Below are the code and all the weights of a small trained network. Each question names an input and a class and asks about switching units off, where a switched-off unit gives its printed mean instead of its output.

import numpy as np


def w(rows, s, z=0):
    codes = np.array(rows[::2]) - 128.0
    scale = np.full(codes.shape[1], s)
    scale[-1] = z or s
    return codes * scale


def f(y):
    return y / 2 * (1 + np.tanh(0.7978845608 * (y + 0.044715 * y**3)))


def log_softmax(a):
    a = a - a.max(-1, keepdims=True)
    return a - np.log(np.exp(a).sum(-1, keepdims=True))


def net(x, mask):
    res = np.array(x, float).reshape(1, 5) / 4 @ E
    y = f(res @ A[0][:, :-1].T + A[0][:, -1])
    res = res + np.where(mask, y, B[0][:, -1]) @ B[0][:, :-1]
    return log_softmax(res[-1] @ U[:, :-1].T + U[:, -1])


A, B = {}, {}
E = w([
[102,89,201,72,154,2,140],'x0',
[16,31,63,161,123,122,24],'x1',
[186,25,34,85,130,141,181],'x2',
[209,34,239,244,197,121,92],'x3',
[148,108,86,135,114,117,134],'x4',
],0.0094)
A[0] = w([
[72,108,148,32,128,37,183,151],'N0',
[62,104,104,152,149,110,87,110],'N1',
[108,209,172,152,85,128,53,178],'N2',
[86,203,39,73,113,189,127,51],'N3',
[156,187,70,141,99,254,102,82],'N4',
[105,186,80,61,85,95,111,56],'N5',
[196,74,59,96,169,137,128,188],'N6',
[158,146,142,87,93,155,164,142],'N7',
[55,81,86,87,137,126,59,67],'N8',
[164,181,155,86,122,100,237,138],'N9',
[133,150,88,135,182,254,121,70],'N10',
[80,144,129,66,40,137,159,4],'N11',
],0.0095,0.004)
B[0] = w([
[86,75,156,123,143,47,30,226],'N0',
[201,241,79,83,104,129,194,202],'N1',
[136,54,161,20,89,250,126,229],'N2',
[181,123,223,182,84,101,146,253],'N3',
[52,80,177,57,251,53,60,255],'N4',
[186,148,195,196,58,91,106,203],'N5',
[163,80,165,115,33,217,117,237],'N6',
[91,104,73,168,116,153,182,180],'N7',
[159,220,65,129,223,219,172,227],'N8',
[73,157,74,106,189,162,207,242],'N9',
[139,97,106,86,179,1,63,210],'N10',
[178,227,198,186,116,134,113,182],'N11',
],0.0075,0.0091)
U = w([
[88,64,134,32,191,42,50,15],'0',
[187,102,204,151,95,143,102,4],'1',
[124,231,2,31,213,215,214,63],'2',
[117,71,145,12,43,210,110,235],'3',
],0.0072,0.0017)

Each question gives the input, the list of numbers given to net, and the class t.
The units are the neurons (one row each of A and B). Each row of codes is followed by its name. A weight is (code - 128) times the scale printed after its matrix; where a second scale follows, it is the last column's (A, B and U).
mask holds one flag per neuron, in row order. A switched-off neuron (its flag False) gives its mean, the last column of its row in B, instead of its output. The means were averaged over made-up inputs and are rounded, as every weight is.
A unit's drop is (log p(t) with every unit on - log p(t) with that unit switched off) / (log p(t) with every unit on - log p(t) with every unit switched off).
The circuit of an input: a set's keep is (log p(t) with only the set's units on - log p(t) with every unit switched off) / (log p(t) with every unit on - log p(t) with every unit switched off). Starting from all 12 units, units are removed one at a time, each time the one whose removal leaves the highest keep (on an exact tie, the one counted first), for as long as the keep stays at least 0.8.
units of the circuit, in order: the units of the circuit, biggest drop first
most important unit: the unit with the biggest drop
top k neurons: the k neurons with the biggest drops, biggest first
drop when u is switched off: that unit's drop, to one decimal
input [-5,8,-6,-1,-6], class 2: most important unit : N8
input [-3,6,-7,-8,7], class 1: top 2 neurons : N3; N5
input [-6,-1,-7,5,1], class 3: top 2 neurons : N2; N0
input [5,-1,3,-8,-1], class 1: top 2 neurons : N5; N11
input [4,-6,0,-1,2], class 2: top 2 neurons : N9; N4
input [6,6,-4,7,6], class 1: top 3 neurons : N4; N10; N9
input [2,5,-5,-6,-2], class 1: top 3 neurons : N5; N3; N11
input [3,-2,-8,3,7], class 3: units of the circuit, in order : N2; N3
input [-7,-7,-7,-3,-8], class 0: top 3 neurons : N4; N10; N8
input [-7,2,-4,-7,0], class 0: top 3 neurons : N4; N10; N6
input [4,-3,2,-7,-3], class 1: units of the circuit, in order : N5; N11
input [1,4,-3,-2,1], class 2: units of the circuit, in order : N8; N1
input [8,-7,8,-7,3], class 0: top 3 neurons : N0; N9; N2
input [-2,2,8,6,7], class 3: most important unit : N6
input [-7,-3,6,5,-1], class 0: units of the circuit, in order : N10; N4
input [-2,3,-1,-5,5], class 1: units of the circuit, in order : N3; N5
input [0,-3,2,2,4], class 2: top 2 neurons : N3; N0
input [3,8,-8,7,4], class 2: units of the circuit, in order : N1; N8; N0
input [-3,6,6,-6,-5], class 1: top 2 neurons : N3; N5
input [6,8,4,3,0], class 2: top 2 neurons : N8; N1
input [-3,7,6,3,-3], class 2: units of the circuit, in order : N8
input [-5,-1,8,-3,-2], class 3: top 4 neurons : N6; N0; N3; N7
input [4,-1,6,2,7], class 3: top 2 neurons : N6; N4
input [-6,-5,-6,4,-3], class 0: drop when N10 is switched off : 0.2
input [3,-4,7,-3,-1], class 3: drop when N0 is switched off : 0.9
input [-1,-7,3,5,7], class 2: drop when N2 is switched off : 0.1
input [2,2,3,-3,6], class 1: most important unit : N2
input [-6,7,3,-7,5], class 1: drop when N3 is switched off : 1.1
